Here is a tiny trained network, its code and every weight. The questions are about switching its units off for an input and a target symbol, where a switched-off unit gives its printed mean instead of its output.

import numpy as np


def w(rows, s, z=0):
    codes = np.array(rows[::2]) - 128.0
    scale = np.full(codes.shape[1], s)
    scale[-1] = z or s
    return codes * scale


def f(y):
    return np.maximum(y, 0)


def softmax(a):
    e = np.exp(a - a.max(-1, keepdims=True))
    return e / e.sum(-1, keepdims=True)


def log_softmax(a):
    a = a - a.max(-1, keepdims=True)
    return a - np.log(np.exp(a).sum(-1, keepdims=True))


def net(x, mask):
    ids = ['ΛΞΣΨαβγδεθμπτφω'.index(c) for c in x.split()]
    T = len(ids)
    res = E[ids] + P[:T]
    u = 0
    for l in range(2):
        r = res
        for j in range(3):
            rows = slice(4 * j, 4 * j + 4)
            q, k, v = (r @ M[l][rows].T for M in (Q, K, V))
            z = softmax(np.where(np.tri(T) > 0, q @ k.T / 4**0.5, -1e9)) @ v
            o = O[l][rows]
            res = res + np.where(mask[u + j], z, o[:, -1]) @ o[:, :-1]
        u += 3
        y = f(res @ A[l][:, :-1].T + A[l][:, -1])
        res = res + np.where(mask[u : u + 4], y, B[l][:, -1]) @ B[l][:, :-1]
        u += 4
    return log_softmax(res[-1] @ U[:, :-1].T + U[:, -1])


Q, K, V, O, A, B = {}, {}, {}, {}, {}, {}
E = w([
[100,60,103,120,203,150,134],'Λ',
[95,106,102,162,92,100,181],'Ξ',
[187,109,152,83,171,76,133],'Σ',
[113,132,7,97,174,98,88],'Ψ',
[70,107,98,180,126,127,175],'α',
[92,81,120,114,145,104,164],'β',
[127,48,139,167,112,122,201],'γ',
[121,54,132,107,170,123,197],'δ',
[91,79,105,136,91,90,91],'ε',
[218,66,165,167,187,141,141],'θ',
[170,124,126,144,115,87,89],'μ',
[92,107,146,182,96,148,180],'π',
[84,85,106,164,97,122,97],'τ',
[144,127,209,184,158,130,140],'φ',
[157,80,156,215,141,117,88],'ω',
],0.015)
P = w([
[116,157,123,55,97,242,128],'0',
[100,59,99,199,112,73,170],'1',
[164,152,77,175,40,209,69],'2',
[102,80,122,189,171,56,192],'3',
[171,181,77,180,66,197,71],'4',
[97,95,128,194,208,38,191],'5',
[192,203,80,191,94,189,102],'6',
[94,112,143,200,230,24,181],'7',
[185,226,85,189,111,172,59],'8',
[113,115,179,180,184,2,119],'9',
[184,238,100,213,80,150,5],'10',
[117,132,171,192,231,14,139],'11',
[169,198,110,161,44,179,58],'12',
],0.0081)
Q[0] = w([
[117,164,120,141,142,183,63],'0.h0',
[85,114,160,130,120,189,118],'0.h0',
[79,138,98,141,99,118,147],'0.h0',
[142,93,123,147,172,79,171],'0.h0',
[155,94,136,126,80,110,161],'0.h1',
[157,130,60,110,124,130,165],'0.h1',
[97,132,129,95,188,231,94],'0.h1',
[105,83,116,165,145,74,183],'0.h1',
[171,212,32,105,111,192,2],'0.h2',
[180,231,74,145,116,195,100],'0.h2',
[50,91,171,149,177,37,117],'0.h2',
[59,131,212,139,190,39,195],'0.h2',
],0.0091)
K[0] = w([
[193,138,132,136,157,148,99],'0.h0',
[141,136,101,117,124,187,144],'0.h0',
[144,167,143,122,87,131,115],'0.h0',
[72,118,148,88,129,101,153],'0.h0',
[161,146,203,116,146,166,141],'0.h1',
[121,156,139,69,89,157,98],'0.h1',
[72,89,53,103,107,134,156],'0.h1',
[109,204,151,83,138,91,130],'0.h1',
[26,88,78,51,94,178,170],'0.h2',
[2,92,103,117,83,152,171],'0.h2',
[146,193,156,145,195,78,87],'0.h2',
[152,215,190,143,188,65,117],'0.h2',
],0.0094)
V[0] = w([
[95,138,157,223,238,12,126],'0.h0',
[99,110,70,117,167,82,132],'0.h0',
[87,17,62,96,129,46,141],'0.h0',
[180,87,168,194,189,61,137],'0.h0',
[205,214,82,188,76,109,160],'0.h1',
[129,146,175,159,191,52,148],'0.h1',
[168,154,109,49,129,201,115],'0.h1',
[123,116,21,129,77,87,138],'0.h1',
[251,104,111,29,192,114,73],'0.h2',
[60,121,103,14,100,111,198],'0.h2',
[161,254,253,114,104,123,122],'0.h2',
[52,191,162,97,83,117,166],'0.h2',
],0.0075)
O[0] = w([
[156,52,17,142,85,158,108,202],'0.h0',
[86,163,67,130,139,110,118,167],'0.h0',
[95,161,32,218,172,172,103,254],'0.h0',
[161,91,63,163,77,143,143,207],'0.h0',
[185,141,164,95,106,110,49,109],'0.h1',
[203,79,109,112,147,188,153,140],'0.h1',
[121,185,176,152,137,89,157,60],'0.h1',
[124,148,77,118,61,93,117,147],'0.h1',
[203,243,145,116,188,86,174,62],'0.h2',
[162,68,101,2,128,119,187,90],'0.h2',
[115,110,215,137,172,78,65,14],'0.h2',
[102,52,155,53,117,109,67,71],'0.h2',
],0.0081,0.0062)
A[0] = w([
[80,81,37,10,184,37,109,3],'0.n0',
[187,124,76,168,164,204,145,23],'0.n1',
[111,110,170,18,56,1,101,153],'0.n2',
[209,61,173,188,39,66,196,153],'0.n3',
],0.0065,0.0022)
B[0] = w([
[230,35,169,169,69,90,162,151],'0.n0',
[82,242,163,74,70,93,47,255],'0.n1',
[124,82,161,140,101,31,111,133],'0.n2',
[59,150,3,78,221,99,82,183],'0.n3',
],0.0067,0.011)
Q[1] = w([
[117,80,115,171,154,40,149],'1.h0',
[93,124,115,191,120,18,186],'1.h0',
[105,88,155,103,155,120,174],'1.h0',
[153,116,79,66,89,214,118],'1.h0',
[117,86,162,140,163,49,132],'1.h1',
[110,101,144,101,179,140,117],'1.h1',
[169,98,139,153,160,122,187],'1.h1',
[144,128,109,113,152,145,138],'1.h1',
[83,144,140,162,218,67,124],'1.h2',
[175,118,149,139,53,251,140],'1.h2',
[133,105,103,167,93,150,48],'1.h2',
[152,131,77,93,139,53,164],'1.h2',
],0.012)
K[1] = w([
[173,161,25,149,135,125,99],'1.h0',
[206,139,78,131,101,92,77],'1.h0',
[125,104,85,165,119,152,172],'1.h0',
[90,111,168,69,199,78,218],'1.h0',
[172,131,124,140,98,142,64],'1.h1',
[109,100,112,144,145,108,124],'1.h1',
[162,178,106,124,106,100,135],'1.h1',
[136,132,122,141,110,55,128],'1.h1',
[174,144,88,211,151,129,55],'1.h2',
[44,122,247,56,106,179,208],'1.h2',
[108,104,171,102,189,106,87],'1.h2',
[144,99,73,63,134,104,123],'1.h2',
],0.011)
V[1] = w([
[176,131,55,139,170,206,207],'1.h0',
[90,134,100,77,179,203,95],'1.h0',
[174,148,111,105,43,9,81],'1.h0',
[90,169,106,216,119,103,91],'1.h0',
[119,165,43,163,207,141,165],'1.h1',
[103,139,172,111,151,83,159],'1.h1',
[115,94,76,205,169,46,83],'1.h1',
[85,155,179,101,141,84,144],'1.h1',
[201,139,254,120,189,125,156],'1.h2',
[169,147,130,75,66,99,157],'1.h2',
[161,42,113,116,93,105,137],'1.h2',
[201,176,119,127,163,54,190],'1.h2',
],0.0098)
O[1] = w([
[205,167,255,144,124,128,174,202],'1.h0',
[138,195,175,143,105,144,55,143],'1.h0',
[169,53,12,137,154,56,108,102],'1.h0',
[87,129,105,220,119,97,88,147],'1.h0',
[139,107,186,111,160,80,99,211],'1.h1',
[112,131,64,111,117,106,98,137],'1.h1',
[81,160,160,82,188,52,186,122],'1.h1',
[132,128,51,123,114,112,114,132],'1.h1',
[82,109,167,113,43,71,218,2],'1.h2',
[175,110,89,103,79,125,112,88],'1.h2',
[135,110,100,82,141,169,209,117],'1.h2',
[193,162,144,63,106,48,175,116],'1.h2',
],0.0097,0.009)
A[1] = w([
[62,148,214,65,121,195,254,3],'1.n0',
[61,113,22,159,176,27,144,96],'1.n1',
[179,28,211,253,238,116,99,227],'1.n2',
[194,170,253,92,21,107,140,85],'1.n3',
],0.0054,0.0046)
B[1] = w([
[143,144,83,151,91,137,44,168],'1.n0',
[195,73,254,100,77,154,50,225],'1.n1',
[121,115,116,77,94,133,220,252],'1.n2',
[138,130,56,229,189,98,169,203],'1.n3',
],0.0087,0.021)
U = w([
[174,195,254,64,89,243,124,122],'Λ',
[99,107,105,156,129,136,143,48],'Ξ',
[146,196,178,39,180,100,129,253],'Σ',
[178,87,132,109,165,147,141,110],'Ψ',
[67,142,93,164,163,82,149,132],'α',
[122,99,124,132,135,115,207,125],'β',
[71,174,29,123,228,129,138,125],'γ',
[151,168,137,12,142,192,222,199],'δ',
[153,110,211,129,88,142,141,30],'ε',
[117,212,194,153,133,96,76,64],'θ',
[124,124,154,118,174,106,90,186],'μ',
[60,173,160,97,101,121,141,176],'π',
[176,132,132,179,103,161,182,3],'τ',
[53,121,199,129,177,121,162,236],'φ',
[69,143,126,166,175,101,73,103],'ω',
],0.0054,0.0062)

Each question gives the input, a string of symbols that net reads in full, and the target symbol t.
The units are the heads (4 rows each of Q, K, V and O) and the neurons (one row each of A and B). Each row of codes is followed by its name. A weight is (code - 128) times the scale printed after its matrix; where a second scale follows, it is the last column's (O, A, B and U).
mask holds one flag per unit, layer by layer, with each layer's heads first. A switched-off unit (its flag False) gives its mean, the last column of its rows in O or B, instead of its output. The means were averaged over made-up inputs and are rounded, as every weight is.
A unit's drop is (log p(t) with every unit on - log p(t) with that unit switched off) / (log p(t) with every unit on - log p(t) with every unit switched off).
The circuit of an input: a set's keep is (log p(t) with only the set's units on - log p(t) with every unit switched off) / (log p(t) with every unit on - log p(t) with every unit switched off). Starting from the 12 units with the biggest drops (on a tie, the unit counted first), units are removed one at a time, each time the one whose removal leaves the highest keep (on an exact tie, the one counted first), for as long as the keep stays at least 0.8.
units of the circuit, in order: the units of the circuit, biggest drop first
most important unit: the unit with the biggest drop
k most important neurons: the k neurons with the biggest drops, biggest first
top k neurons in layer l: the k neurons of layer l with the biggest drops, biggest first
which heads matter: for each layer, one digit per head in row order, 1 if its drop is at least 0.15 and else 0, layers parted by /
input γ γ τ Ξ φ γ γ γ δ μ Σ φ ω, target Λ: most important unit	0.h0
input Σ γ π β Ξ δ γ δ β δ γ, target β: units of the circuit, in order	(1.h2; 0.h2; 0.h0; 1.n3)
input δ Ψ β γ Λ Σ, target Σ: units of the circuit, in order	(0.h2; 1.h1)
input ε τ Ξ α δ φ γ γ δ π γ Σ γ, target μ: 4 most important neurons	(1.n1; 1.n2; 0.n2; 1.n3)
input μ π Ξ φ γ τ Ψ φ Ξ τ θ, target ε: which heads matter	111 / 101
input γ φ δ γ γ φ τ γ Σ α α γ δ, target Λ: which heads matter	101 / 100
input π γ δ γ Σ Σ γ Σ γ γ ω γ τ, target Ξ: units of the circuit, in order	(0.h0; 0.h2; 1.h2; 1.h1)
input γ β φ Ξ β Ξ ω, target Λ: units of the circuit, in order	(1.h0; 0.n1; 0.h0)
input δ τ β, target τ: 2 most important neurons	(1.n3; 0.n1)
input δ φ Σ Λ γ α φ δ γ γ δ ω π, target τ: which heads matter	101 / 101
input α γ δ γ Ξ τ β Ψ δ Ξ γ, target γ: units of the circuit, in order	(1.n1; 1.h2)
input τ δ β Σ φ γ γ γ δ, target ω: units of the circuit, in order	(0.h0; 1.h0; 1.h2)
input β γ Ξ τ γ γ δ β γ γ, target γ: units of the circuit, in order	(1.h2; 1.n1)
input θ Ξ δ, target α: which heads matter	111 / 001
input β ε γ γ β Ψ β Ξ π β β, target δ: which heads matter	001 / 101
input π γ Ψ β, target Ψ: which heads matter	011 / 101
input τ γ γ, target ω: most important unit	0.h0
input γ Σ μ Λ θ Λ β Σ φ γ γ, target Λ: units of the circuit, in order	(0.n1; 1.h0; 0.h0)
input Λ φ φ ω Ξ π β γ β φ γ δ, target φ: which heads matter	001 / 011
input β γ ε, target δ: most important unit	0.h2
input γ Λ β, target Λ: units of the circuit, in order	(1.h0; 0.h2)
input γ γ β φ, target φ: which heads matter	001 / 011
input β θ Σ γ γ γ γ, target δ: 2 most important neurons	(0.n1; 0.n0)
input Λ β Ψ γ α, target θ: 2 most important neurons	(1.n3; 1.n2)
input Ξ δ π α π π Λ δ γ α γ Σ γ, target Ψ: top 2 neurons in layer 0	(0.n2; 0.n0)
input ε γ δ γ γ Ψ τ ε, target Ψ: which heads matter	000 / 101
input γ δ ε Λ γ δ ω γ φ φ δ θ, target θ: top 2 neurons in layer 1	(1.n3; 1.n1)
input Λ γ α ω β β φ, target θ: 2 most important neurons	(1.n3; 1.n2)
